Each name stands for a flat space through zero: a line, a plane or more. A row that begins with a name and a colon came from that space; any other row is followed by the name of the space it lies nearest, among the names in its block.
kibegmomi: [  94   24   44 -110  -69  -89  -18   30  -39 -121  -15  -18    1   -4
  -44  -17  -66   26 -111  113   91]
kemutik: [  10   89   98  -40  -71    7 -164 -239  132 -297  -40   54  -12  148
 -126  -41 -149    4   28  194  131]
kibegmomi: [ -69 -100 -270 -115  -74  105   73  136   59  137  -12   51   32  -96
   14   78  -78  -26  -85    2 -188]
zultizi: [-166  -18  -48 -126 -394  190  -25   49  -91   57 -101  147  339 -216
   55 -249 -193  -39   13   98   22]
morokluz: [ 381  181   91  123  154 -399   60 -139  132 -333  183  -22 -238  394
   82   48  -97   29   62    2   64]
zafbepes: [ -42 -140  139  -16  -13  -65  -19   86  -53  226  -58 -211  186  -89
  121   13  -82  106   37 -105    3]
kibegmomi: [ -30  -16 -101 -121  191 -150   25   93  -10  -73  -20   27  -62  -84
  -64   62   -4  -55  -87   78   48]
kibegmomi: [ 214  146  -15 -143  100 -232  -22 -134  -26 -207   17  176  -85  174
   -5  -18  -10  -72   57   38   32]
napidip: [ 218 -115   67  291  147  202   -9  205  188  128    7  -63  -48  169
   17  134  124  123   32 -244  -39]
zafbepes: [  99   82 -147  119  -12  174 -109  -55  130 -103   63   73   10  257
  -66 -112   60  -92   35 -169  150]
zafbepes: [ 152  -77 -127   44   57   50 -145  -85   -9   94   28 -146  109  280
  -51    9  -31   25   28 -180  283]
kemutik: [ 147  207  104  -67  -72 -192 -176 -318  117 -455   49   49 -239  236
 -131  -52  -73  -23  -27  295   98]
napidip: [  41   89  -70   23   -1 -134 -110  -63  125 -191   99  -78 -259  100
  -19  -32   34  -34  -66   96  -49]
zultizi: [   5  127 -108 -159  160 -208  -12 -271 -141 -140   -3  239  -18   65
 -159  -42   86 -205   60  168  225]
zafbepes: [ 339  107   -4  232 -312  151   26  -60  279 -257  100  189  -76  340
  134  -35 -283  133  119   51 -192]
zultizi: [  98  228   27  -22   51 -110  101 -318  -61 -273   53  291   34  215
 -108  -68   -8 -158  114   80  225]
kibegmomi: [  -1   -5  -64 -112   85   16   84   10  -77   35  -58  160  129  -30
  -50   30   -3  -68   18  -29   66]
morokluz: [-117  -36   33   13  -69   41   59  114   30   47  -32  -20  259  -89
   90 -102 -160   -7   36 -100   58]
zultizi: [ 102   -5   -5  271 -359  229 -210  152  119  -76   14   63 -115  -34
  125 -235  -47  120   50  144 -146]
kibegmomi: [ 247   -4 -108  214 -112  310   38  145  -43  114   99  -41  -44  220
  135   -3   48  137   29 -354  -79]
zafbepes: [ 237  -56   20  317   50  218  104  149  184   76   56   65 -164  162
   88  173   63  149   80 -150 -252]
zafbepes: [ -30  -39  160   59 -189  187  -11  154   24   77  -45 -125  213  -35
  202  -97 -177  153   66 -241 -101]
zafbepes: [  72  161  -84 -143 -103   43   58 -260  -31 -218   20  235   -4  171
  -87    3 -100  -71   29   88   21]
napidip: [  56   16  106  136 -134  100 -140  -67  110   55   23  -71  -70   95
   24  -67  138   22   46  -56  -93]
morokluz: [-185 -209   23  122 -140   96 -430    6  146  146  -86 -260 -100 -178
 -186  -95  178   18 -115  325  112]
morokluz: [ -19  127  105  123  -68  -44   46  -85   69 -169   77   20    3   64
   -9 -116   -4  -63   16   32  102]
morokluz: [ 163   36  -74   27   -8   53  104  -78   -2   55   91    0 -151  189
   53  148   49   54   18 -137 -194]
napidip: [-188  -40 -100 -157   69  -37   45  -42  -27    8  -42  -30  180  -56
    9   27 -215  -29   23  -32   68]
kibegmomi: [ 171  131  -66  -67   28  -37 -123 -294 -109 -126    9  179    1  260
  -92  -82   52  -93  120    4  212]
napidip: [  28   66  -18    7  119 -208   22 -101   74 -131   76  -31  -69  111
  -61   14    3  -87  -25   56  125]
zultizi: [  11  120  130  125 -177   84  105   78  144 -183   58   68  -26  -16
   -8  -96   19  -30  -82   42  -47]
kemutik: [ 203   21 -121  185  -10  243  -99   99  144  -58   47   73 -138  207
   -5  -16   93   36   14 -156  -52]
zafbepes: [ 163  127 -102  -13   89 -144    4  -46    9 -101   57  198 -131  134
  121  -51   22  -65  142  -71 -147]
morokluz: [ 151  214 -208 -115   10 -241   40 -142  -24 -264  101  256  -48  186
   53 -143 -101 -167   80   32   52]
zultizi: [-188   33  -59  -25 -108  100  148  -59    2   64   11  126   85 -125
  -84  -25   82 -145  -43   68  -35]
napidip: [  89  134   21  -44 -110  -92  -51 -153 -112 -173   36  123 -206    6
  -80  -69  115  -44  -42  250   11]
zultizi: [ -27   31   90  -55   80   71   53  -10  116  -75  -43   21  140   75
  -66   47  -42  -34  -14 -138   65]
napidip: [-143 -136   54  -96   94  -55  121  108  144  196  -87  -52  227 -110
  154  131 -204   42   95 -147 -232]
kibegmomi: [ -72  -35  150  140  141  -84  187  184   75  106  -16   26  316  -76
  151  -71  -87  -46  137 -224   80]
kemutik: [ 314  -30  -28  509 -225  356 -222  209  316   20  128  -97 -399  256
  308  -39   27  294  159 -217 -509]
zultizi: [-167   89  -34 -122   42 -128  125  105  -93  -70  -42  265   35 -302
  -46 -132  117 -206  -46  172    0]
zultizi: [  52  184  -31 -179  331 -307   75 -260 -103 -241   13  248  -83  118
 -153   48   91 -202   60   97  196]
kemutik: [-420 -210    2 -235 -159  448  277    6   34  430 -131 -150  352 -219
  -10  312 -150   85  -84 -247 -350]
kemutik: [-114  -65  -34 -122   92 -114  166  135 -144  172  -31  -13  258 -177
  -27  -20   30 -115  -80  -69  191]
zafbepes: [  36  314 -150 -165    4 -235   94 -339   18 -283  123  321  -94  194
  -57 -124   72 -305   68   59   -2]
kemutik: [  12   49   73    2  192 -107   54  -96  -66 -125  -37  124  217   77
 -110  -47  -63  -95   77    8  396]
morokluz: [ -34  118   75 -199  -39  -44  157  -40 -210  -78  -14   79   19  -86
   66    9  -52   14  -12  -41 -100]
morokluz: [-298 -332  180  -24 -209  509 -207   53    8  324 -231 -317  117 -278
 -202  196   19  250 -168  136  -48]
kibegmomi: [ 211  152 -191   -1  218 -225  128  -54    8  -41  147  139  -79  276
  159   -7   38 -127  152 -297  -80]
napidip: [-100   92   -6   28 -143  154  164 -332   -5    2   58  107  115  142
  -70   40  -51  -72   87   -8   20]
zafbepes: [ -27   89  -67 -207  140   52  105  -85 -222  -58  -45  182  -90  -40
  -41  114   54  -15   17  -42  -97]
zafbepes: [  60 -110  -67   48  223 -315 -162   81   81  101  -40   67 -134 -108
  -21  -17  167  -96   58  233    4]
morokluz: [ 186  149 -129  -11  -56   31  163 -263  -50  -45  104  247 -109  256
   15   85   27  -55  112  -41 -148]
napidip: [ 168  192  190  -22  138 -317   10 -397   67 -272   85   61 -206  257
 -269   82  219 -159  -57  248  233]
kemutik: [-333 -128   59 -188   -9  194  -93 -116 -109   76 -189 -130  502  -73
   28  -33 -424  101  147 -149  239]
zafbepes: [ -30   40  -25   59  249  -64   89  -83  -72   32  127 -244 -117  162
   11  128   93   11  -13 -281   77]
kemutik: [ 472  160  -37  167   78   29 -156 -178  193 -308  152  -52 -161  648
  -71   11    1   39   24 -248  250]
kemutik: [-212  -54  -93  -85 -151  -45  -68  241   58  150  -54   67  -27 -394
   31 -174  186 -152 -111  170 -233]
morokluz: [  80   58  -96   60  235 -199  164  146  -63   42   77   91  131   56
  156  -93   10 -118  117 -282  109]
napidip: [  68  -70   62   70   36  166  -46  121   44   62  -12 -155 -124   38
   21  127   60  156  -55 -144 -134]
zultizi: [ 150  217  102  -44  168 -151  289 -327 -111 -167   70  235  153  316
   61   71 -149  -63  237 -198  114]
kibegmomi: [  -2  173   12 -176    6 -234   75 -239 -165 -167   39   96  200  103
  -71 -148  -62 -182   18   17  351]
kemutik: [-105   17   70  -49  -29  165  268  -48   37   62   10   -7  129   22
   18  170  -90   30  -11 -185 -154]
morokluz: [ 124  -13   45  -89  -48  -10   48  -44   41  -95   -8  -77  100  168
   62  110 -307  147    7  -64    2]
morokluz: [ 159   26   43  119  -67  111   61 -186   92   -3   70   16 -187  216
  -45  183   58   82   23   32 -164]
morokluz: [ -79  174  170  -41  -53  -67   38 -201 -125 -185  -13  209 -159 -131
 -120  -63  186  -99   -1  287  -19]
zultizi: [ -76  107  -55  -52  -76   65  177  -25   96  -54   12  254  -40  -49
  143   24  -90  -43  118  -36 -410]
zafbepes: [-146  -26  -73 -147 -134  157 -127   43 -104  -68  -96   19  104 -166
 -167 -114  -18  -38 -151  158  209]
napidip: [  83   46  -54  -51  -83   77 -104  -24   92 -155  -23  134 -276    5
  -33   58   21   51  -33  191 -267]
kibegmomi: [ -90   98 -194 -360 -124    8  -17 -282  -46 -124  -76  317  -32  -36
 -140   31  -60 -144   -6  273 -148]
zultizi: [  55  -68    3  317 -180  230   11   57  251  163  135 -218 -183  131
   65   86  119  104  -46 -130 -263]
kemutik: [-168  -48   54 -100  -98  275  286  -27   44  131  -26  -55  188  -27
  -11  231 -142   72  -66 -178 -191]
napidip: [ -92   24  -14 -212   75 -222   88   -5 -161  -56  -39   55  102 -155
  -40  -23  -72  -84  -58  134  141]
kibegmomi: [-116  -88  -27   55 -202  298  129  100  -16  240   13  -89  -15 -127
   68  102   44  101  -65 -102 -299]
napidip: [   8    1   33  -31  166 -237  -17   13 -164  -35   42 -195   -3    3
    5  -23  -10   13  -48  -33  259]
zultizi: [-151 -238  -34  155  -49  430  -81  200  158  331 -111 -100  184  -85
   70   66  -37  130   80 -237 -176]
kemutik: [-274  -48  -41 -296 -230  205   34  -36   42    7 -108  -12   95 -211
 -142   91 -113  -11 -198  163 -155]
kibegmomi: [-170 -144   95   37 -122   66 -296  -51  188    0  -98 -154 -233 -182
 -110   66   20  115  -68  399 -188]
[  49  -27  -33   55   65  -53  209  224  115   87    9  138  127  -45
  200   19 -115  -10  101 -165 -209] | morokluz
[ 232  172  -22   64  321 -242   25 -193 -116 -197  104  152 -270  233
 -128   45  255 -120   48   36  210] | morokluz
[ 136  -56  -84  -12 -210  285  -83  162   56  -54  -70  103  -17    2
   -2    5 -116  133  -67   54 -121] | kibegmomi
[  58   43   69  102  100   24   -4 -123  179 -100  -23  190  -91  113
   -1   82  -15    4  166   55 -154] | zafbepes
[-149  115  -70 -334  108 -172   45 -234 -203 -153  -66  227  -77 -145
 -178   45   54 -160  -43  282   40] | zafbepes
[  13  176  -28  -25  -19  -22   70 -196   48 -141   84   98    7  188
    8  -57   -5 -116   68 -121    0] | zafbepes
[ 233   90 -191   11   10 -137  -68   -7   72 -152   93   71   10  267
   80 -129 -119  -63   60 -109  122] | kibegmomi
[ 103   98  -38   81   64 -141  -94  -49   23 -169   77   26  -73  116
 -164 -144  179 -160  -86   97  340] | napidip
[-295  140   -9 -363  -49 -387  396 -222 -140   74   86    8  185 -176
   34   24  -43 -260  -77   31  -93] | kibegmomi
[ -15  -99  105   60   -5  -88  -67   35   62  100  -15 -165   21  -48
   -4   16   18   42  -28   68   39] | kibegmomi
[  75  137   -5  -62 -186  -74  272   16  -96 -119   94  182 -337 -143
   83  109   36   44 -101  246 -441] | napidip
[-338   70    8 -544  -29   15   60 -267 -408  -44 -165   83  233 -248
 -225   19  -50 -114 -123  144  207] | zafbepes
[-107 -117 -114  -43  -49  177  -44   92    8  191  -79   51   19 -156
  -27   37   74   -7  -21   28 -151] | morokluz
[ 146  101 -111  -65  106  -37  -62  -94 -143 -153   60   11 -235  148
  -93   37  117   -5  -67    0   99] | kibegmomi
[-231  120   52 -315  -22 -118  306 -131 -294  -38  -17   85  259 -188
 -121  -14  -25 -173 -128   45  217] | kibegmomi
[ 228   27 -110  118   44   65 -245  -66   33 -106   38   24 -305  214
  -34    2  117   67   46   35  -21] | kemutik
[  79   80   39  -93 -184  176  294 -199 -117  -20   61   25   73  170
  -29  191 -137   88  -57  -87  -61] | zafbepes
[ 149    6  -52   79    6 -112  102  -24   14   51  119  -80  -77  148
   44   70   22    9  -22  -56  -10] | zafbepes
[ -17  259 -275 -283   -3  -27  290 -108 -178 -208   86  326   56   74
   28  -50  -97 -198   -5 -149  -40] | kibegmomi
[ 242   60  133 -115  134 -217 -191  -18  -89 -293  -13 -105 -417   49
 -152  111  129  121 -192  269   67] | kibegmomi
[  95  194   -8  -42   48  -13   27 -297 -105 -268   58  159 -126  207
 -172   14   65  -80    2   92  192] | morokluz
[  22 -108  -77 -135  184  -44   54  308   57  -29  -70  -22 -138 -155
   70  202 -128  134 -104    8 -259] | napidip
[ 114  -13  248   54   95  -93  105  221  -70  113    0 -106   66  -93
 -119  -15  356  -71 -203  -96  230] | napidip
[   3  -37   96  -53  -38  -59  -74  109  -97   86  -69  -14   69 -147
   37  -98   75    5  -11   22   23] | napidip
[ -79   11  129   -7 -254   67   12 -143 -139   60   16 -148  194   -8
  -63 -103  -18    3  -69   33  233] | kibegmomi
[-321  179 -165 -196   -8  -12   87 -291  -34 -166    6  260   33  -77
  -62  -80  -67 -228   90  109  -61] | kibegmomi
[ 390   40  -42  283  146 -136  -88   70  103  -21  137   -2 -176  309
   19  -60  228  -37   44 -132  151] | kemutik
[ -10 -156  -19  195   59   91 -186   59  153  197  -93  134  -42 -107
 -123  -19  255  -72   70  196   -4] | kemutik
[  89  -31  -68   32  124 -249  -51   -6 -189  157   49  -51   12    1
  -14  -96  197 -105   14    7  256] | zultizi
[ 336   21 -143  224   55  114  -61  158  -60   27  153 -178 -159  338
  255  -16  -30  197   93 -464  -53] | kemutik

Each name stands for a flat space through zero: a line, a plane or more. A row that begins with a name and a colon came from that space; any other row is followed by the name of the space it lies nearest, among the names in its block.
dosrep: [ 189  116 -147 -175  279   23 -270   62   60    9  -33   29 -103 -294
  308 -348  189 -174  134 -315 -188]
sufazsevuv: [  81   95   82 -112  -26  -17 -140 -108   46 -123  -14   65  -44 -142
   24 -118  124   40   19 -123  -11]
pegalpir: [ -10 -282 -212  -35  428   55  -22  132   -8  322  120 -244   39  125
  306  108 -245 -273   65  -46  -41]
pegalpir: [-261  -61  300  -77  203 -107 -214 -113   71   77 -143  -39  -62  302
  218  203  -87 -246  -26  124 -291]
dosrep: [  66   74  -50  153  144  -35  109  -70  -15   20  145  -44   -7  -78
  228   43 -102 -222 -121   80   21]
dosrep: [   5 -234   48  -38  286   48   -3   10   39   69   92 -188   11  158
  147    8 -196 -159   -7   21  109]
dosrep: [  42 -112  -11  222 -152   69   69  104  -57  -39  -91   90  -65  181
 -387    2   67  114  -56  234   28]
pegalpir: [  63   -5  -98 -140    8   82 -162   36    3 -102  -90  -92  -16  -98
   -1  -74  141  -72   73 -104 -139]
pegalpir: [  54   44   97 -136 -132  180 -178  -34   41 -278 -150   26  -34  -72
    5  -48  151  -78   -5    7 -144]
sufazsevuv: [ 137 -106  -73 -303  105  332 -339  -31   63 -197  -22 -247   81  -45
  -37  118    7  -73   41 -181  -71]
zabivfas: [ -73    2  -80   65 -102   34  117   83  -42  -16  -50  -81   87   21
 -121  206  -90   86   22   80   17]
zabivfas: [  54  -84  -49   92  205 -200   42    9  -11   97   30  -75  -70  -66
   54  -56  -43   -8   83  -19   71]
dosrep: [ -66 -136 -241  -24   68 -147   64  196  -74  249  -38  -90  -19   39
  -43 -162   83   19  161  -93  -59]
zabivfas: [ -31    5 -139  130   -9   -6  215  140  -54   83   29  -27   45   -3
   26   -1  -80  -18    1   68   52]
pegalpir: [ -43  253  -48    5 -230  105  -51   20  -30 -153 -100   60   27    7
 -185  -32  206  -19  -98   26 -199]
dosrep: [  56 -110  110  212   76  -79   25 -189  -14  172  174  163 -102  129
  110  120  -88 -138 -182  207   31]
dosrep: [-104  116   -2   66   83 -322  169   27  -19  137   31    4  -32  -38
   71 -216   29   39   59  -74   59]
sufazsevuv: [  94  -18 -228  -52  214  -48   -1  134   -8  130   72 -125   21 -111
   -6 -190    5   58  127 -230   86]
sufazsevuv: [  58  112  297 -107 -116   81 -238 -221   91 -316 -115  123  -68  -99
   44   68   97  -16  -54   29  -95]
parozit: [ -17   87  136   -4  -27  -39   23 -120   23 -124   40  -15   -4   12
   27  -52   18  -59  -93   33   42]
gavmitiv: [ -72    6  301 -110  -15  169 -162  -58   98 -358 -173 -151   52  176
 -231  157  -71   70  -32   77   20]
parozit: [  11  413  171 -112 -103  256 -151 -138   85 -519 -101  -87   81 -144
   88   66   75 -208 -176    4 -176]
zabivfas: [ -49   83 -289   27 -121  -65  248  147 -105  181  120  -19   65  -25
  -12 -250  116  -27  -17  -81   22]
pegalpir: [ 134   11 -148  -98   -5   62 -105   11   -9  -60   -6  -37  -12 -197
   31  -76  117  -19   68 -133  -51]
zabivfas: [ 196 -220   20  -11  141  138 -191  -48   42 -132  -38 -109  -36  -66
  -87  214 -103   49   68   25   73]
sufazsevuv: [ 187 -308 -109  275   46   32   57  -95  -78  198  192   66  -81   86
  -50  244 -122  -76 -129  253  100]
dosrep: [ 117   15   82 -140  147  333 -121  108  127 -335 -119 -164  118 -153
   15  162 -232  121  118 -110  143]
sufazsevuv: [-133  -65   11   50  -67   43  157   56  -36   37   24  -78   68  214
  -62   59  -86  -55  -81  139   35]
dosrep: [   3 -166 -143   78  121   14   77  235  -32  119  -30 -118   14  178
 -300 -113  -42  145   89   -8  122]
parozit: [  23   53   65   10 -180  206    8  207   40 -247 -238   87   36  -31
 -301  -11    5  302  111   22   74]
zabivfas: [ -89  -22  264  206  -84 -133  239 -163  -18   24  159  129  -71  274
   22 -141  -26 -146 -266  281  143]
parozit: [ 117 -266 -107   43  428   -1 -203  150   34  243  -93   16 -145  -47
  299   49 -113 -162  194  -22 -163]
parozit: [-103  418   69 -162 -411   79   73   30    8 -434 -198   29   77 -221
  -25 -222  268   20  -12  -71 -126]
gavmitiv: [ -55 -301  -54  207   36 -207  226    7  -93  307  158  -41  -34  280
 -203   22  -99   70  -45  174  202]
parozit: [ -41 -174  176   63  121  221 -149   14   58 -218 -168 -231   61  266
 -290  475 -257   49  -22  227    5]
zabivfas: [  69  296  -93  110 -127 -109  132   40  -31 -119    2   66    2 -203
 -182 -222  158  163   -6  -85   80]
gavmitiv: [  33  283 -335  148 -179  -93  180  170 -120   24   -2   35    4 -142
 -222 -301  283   39  -21  -64  -83]
dosrep: [  69  -65  -37  -80  183  -28 -104  -65   31   99   32   18  -44 -222
  462  109  -88 -189   89  -78 -106]
parozit: [ 225  255  -37  -52  227   76  -89 -129   76 -261  132 -165   56 -346
  179  -18  -65  -87  -42 -202  110]
dosrep: [ 194  203 -312   36   75   67 -102  155  -27   10  -31   57  -41 -265
  -23 -217  199  -13   68 -190 -145]
sufazsevuv: [ 109 -339   32  232  164  124   97  -16  -12   33  137 -150   22  249
 -224  297 -311   35 -107  257  281]
zabivfas: [  56  -63  128  140  -82  108  130  -78    7 -273    0 -121   55   -7
 -114  288 -196   40  -85  230  195]
gavmitiv: [ 116 -176 -312  177   57 -160  133   67 -126  335  191   10  -79   54
 -147 -203  114  -13  -20    4   74]
sufazsevuv: [ 114  -53  206  -74  134 -136  -98 -169   69  -90   90    2 -108    8
  -45 -308   91   38  -19 -102  186]
sufazsevuv: [  27  170  124  -90 -159  253 -176  -68   56 -337 -162   45   24 -118
   70  176   50  -94  -57   59 -194]
pegalpir: [  42  109 -218  -75   11 -115   23   73  -39  118   63   -7    2 -149
   -8 -284  172   51   80 -233   -5]
parozit: [-154 -168   17   61 -156  -25   76   19  -59  100  -70   -7   22  196
 -113  256  -63   33   -3  197  -60]
gavmitiv: [  25   77  -89   36  -14 -111   46  -35  -33   15   49  -40    8 -100
  -41  -11   44   36    5  -48   24]
gavmitiv: [ -37  -63   78   99  -81  -76  114  -54  -25   13   47   12   -4  117
 -145   38  -36   77  -63  119  121]
pegalpir: [  51  -75  208  -83   19  -34 -164 -168   62 -103  -39   60  -81  -46
   82   44   15    1   20    4   -3]
dosrep: [  69  214 -105 -131   35   45 -110  -16   24  -73   11  -11   25 -234
  170 -105  107  -82   24 -202 -114]
sufazsevuv: [  -7 -189  101  -30  151 -172 -116 -145   13  164   64    4  -98  106
   76    7   -4  -61   10    4   -9]
gavmitiv: [-176  389 -112  -17  -99   -7   94  287   -6   39 -212  199   16 -136
  223 -274  159  -60   94 -111 -296]
sufazsevuv: [ -96 -118 -160   -6   27   55    6  184  -38  157 -101  -71   55   74
  -22  184  -85   27  118   16 -111]
pegalpir: [  79  280 -334   37   23  -22  143  113  -54  -37   89 -172  128 -274
  -72  -68   27   72   35 -201   68]
zabivfas: [ -91   52    5   11  -45  -38   52   65  -12   72   -8   39   16  134
 -135 -114   49   72  -18  -15    5]
parozit: [  89   73 -155 -134   41   75  -65  160   22  -54  -47  -68   54 -144
 -160 -193   78  202  152 -260   74]
pegalpir: [ -87 -269  268  -51  149 -106  -59  -62   58   41  -35  -53  -69  256
  -30  -12 -102   25   41   75  105]
parozit: [   2    2 -191 -149    8 -157   -4   34  -40  261  100   67  -28 -109
  138 -305  179    3   99 -251  -41]
zabivfas: [ -76 -263  -94   54  123   13   51   75  -39  215   -5  -94   18   97
  199  298 -212 -141   60  137  -74]
gavmitiv: [  25  166  -65  -39  -14  -64  -35   18    2    5  -29   88  -31 -173
  105 -154  130  -10   49 -126  -96]
gavmitiv: [ 263    4 -226   39   74   47  -48  -40  -36   73  189   55  -64 -181
   56 -210  135 -100  -60 -112   32]
zabivfas: [ 129   18  330   91  -14  110 -205 -108  101 -338 -129   73  -65  123
 -500   81   -4  304  -58  101  163]
gavmitiv: [-188   29  262  -48   70   85   -7   77   85 -154 -159  -85   58  233
  -49   58 -148   17    0   79    6]
pegalpir: [  14  -23  128   32  -34   95   -3  -48   21 -133   38  -51   21  202
 -281  -35   -7   64 -126   79  133]
zabivfas: [ 211  -59   41   86  280  241  -54  210  102 -210 -101  -63   -4  -61
 -131  -47 -194  154  107  -28  217]
sufazsevuv: [-132 -205  -17  -37  210  -72  -84    8  -14  224  -16 -122  -35  204
  198  121  -77 -249   22   67 -190]
parozit: [   9  267  -59  -19 -277  166   56   -7  -15 -221  -41   51  106 -204
    1  124   47   34  -59   -2  -61]
pegalpir: [ -45  159   -4 -134   24 -126   52   65   20  -67    2  -88   21  -31
  -96 -418  156   86   59 -224   94]
gavmitiv: [-160   84 -274  -88   77  -82  119  231  -47  118  -94 -225  129 -137
  155   74  -73  -16  202 -154 -116]
parozit: [  58  -93 -145   37  232  -32  -38   30  -13   75   14 -171   -1  -91
  144  164 -118 -118   76  -14  -47]
gavmitiv: [ 166  380 -208   80    5   67  -12   -5  -21 -175   71  -38   34 -255
  -58 -136  155  -74 -108 -120  -61]
[ 122 -393  115  -21  525 -176 -245 -255   52  225  215 -197 -138  186
  163   69 -152 -227  -31   -7   82] | sufazsevuv
[  76 -293 -158  134  482  -97  -18  -61  -36  337  247 -228  -54  157
  252  122 -209 -359  -77   74    0] | sufazsevuv
[ -86  -21   86    5 -159   94  110  106    0  -20  -84  151  -13   87
   79 -118   22  -36  -16  109  -31] | pegalpir
[ -91  366  188  -11 -163   50 -124  -47   61 -195 -195  237  -21  -99
   91   51  111  -10  -47   22 -257] | gavmitiv
[  20  225  114  125 -232  -35   47 -100   -8 -180  -19  149  -19  -25
 -251  -35  127  143 -122   83   40] | zabivfas
[ 100   76 -242  -64   92  -43  -77  112  -18  113   -9   22  -28 -220
   77 -182  133   19  138 -226  -91] | zabivfas
[ -21  174 -159 -119 -115  -18  -10   97  -28  106  -41  185  -35 -197
  274 -286  230 -114   66 -165 -225] | pegalpir
[ -63 -190 -304  157  200   34  242  252  -82  343  113 -158   98  138
   83  143 -261  -85   35   69   62] | pegalpir
[ -78  -94  234  152 -152  -56  180  -30   -2 -104  -31   40   -8  209
 -276   48  -86  181  -69  228  218] | parozit
[  78 -202 -373   88   94 -141   26  193 -105  424   24   90  -92  -83
   49  -95   87   21  176  -79  -98] | sufazsevuv
[  15 -383  175  -62  305  -93 -106  -89   63  122   33 -110  -74  119
  174  127 -219  -46  101   32  121] | pegalpir
[ 149 -154  -59   18   30  -11 -124 -102  -21  151   99  130 -105  -32
   51  -15   79  -50  -23   -2  -33] | gavmitiv
[  13 -156  338   37  220   45  -38  -11  111 -175  -29 -104  -28  285
 -256  -76 -173  133  -30   84  282] | zabivfas
[ 101  184 -189    6   54   38   71  205    7 -129  -64  -95   68 -244
 -130 -155   17  189  143 -192  110] | zabivfas
[ -11  128  355 -171   -9   84 -207 -281  120 -360  -47  -53   15  -57
  151  167  -44 -102  -94   11  -35] | parozit
[ -79  -34  -64 -167 -147  -38  -23  122  -13   94 -151  138  -31 -137
  188 -119  130   38  193 -112 -156] | gavmitiv
[ -26 -506  -36  -45  359  -88 -175  185   19  274 -155 -166  -81  208
 -103  146 -171  124  299  -16    8] | parozit
[ 229 -360  -93   86  240    8 -226 -183  -32  217  156   10 -166   30
  180  170  -15 -286  -70  119 -107] | sufazsevuv
[   0 -334  165  131  259 -143  -63 -117   19  259   52   88 -154  172
  256  176 -181 -171  -10  199  -22] | parozit
[  72 -217  130  140  285  -53  -33 -136   34  247  216   80  -83  219
   93   57 -191  -85 -125  101  143] | dosrep
[ -62 -144 -104  -29  179   44  -57  105   -3  226  -20  -39   13   68
  212  157 -133 -126   78   -3 -137] | gavmitiv
[  21 -221   43   63  138  -37  -11    5    5  140   21   24  -68  100
   68   49 -101  -36   29   84   40] | dosrep
[ -63  209   11  134 -476  182  224  143  -50 -214 -175  254   40  -82
  -88   16   95   88  -61  208  -72] | pegalpir
[ 172 -336  -70  -10  296   87  -67  -34   14  190  211  -89  -40   93
  126  -18 -146 -134  -24  -21  151] | gavmitiv
[ -56  -42 -365   51   67 -136  198  312  -89  201  -82 -159   66 -149
  -23   -3  -49  128  255 -112    5] | dosrep
[  11  375 -457  172 -224   51  277  255 -142  -34   -1  -48  112 -205
 -155 -157  189  -26  -49  -36 -112] | gavmitiv
[  65  110  180   54 -230  188  -99 -110   37 -309  -97  101   18   -1
 -279  221   15  161 -104  134   19] | zabivfas
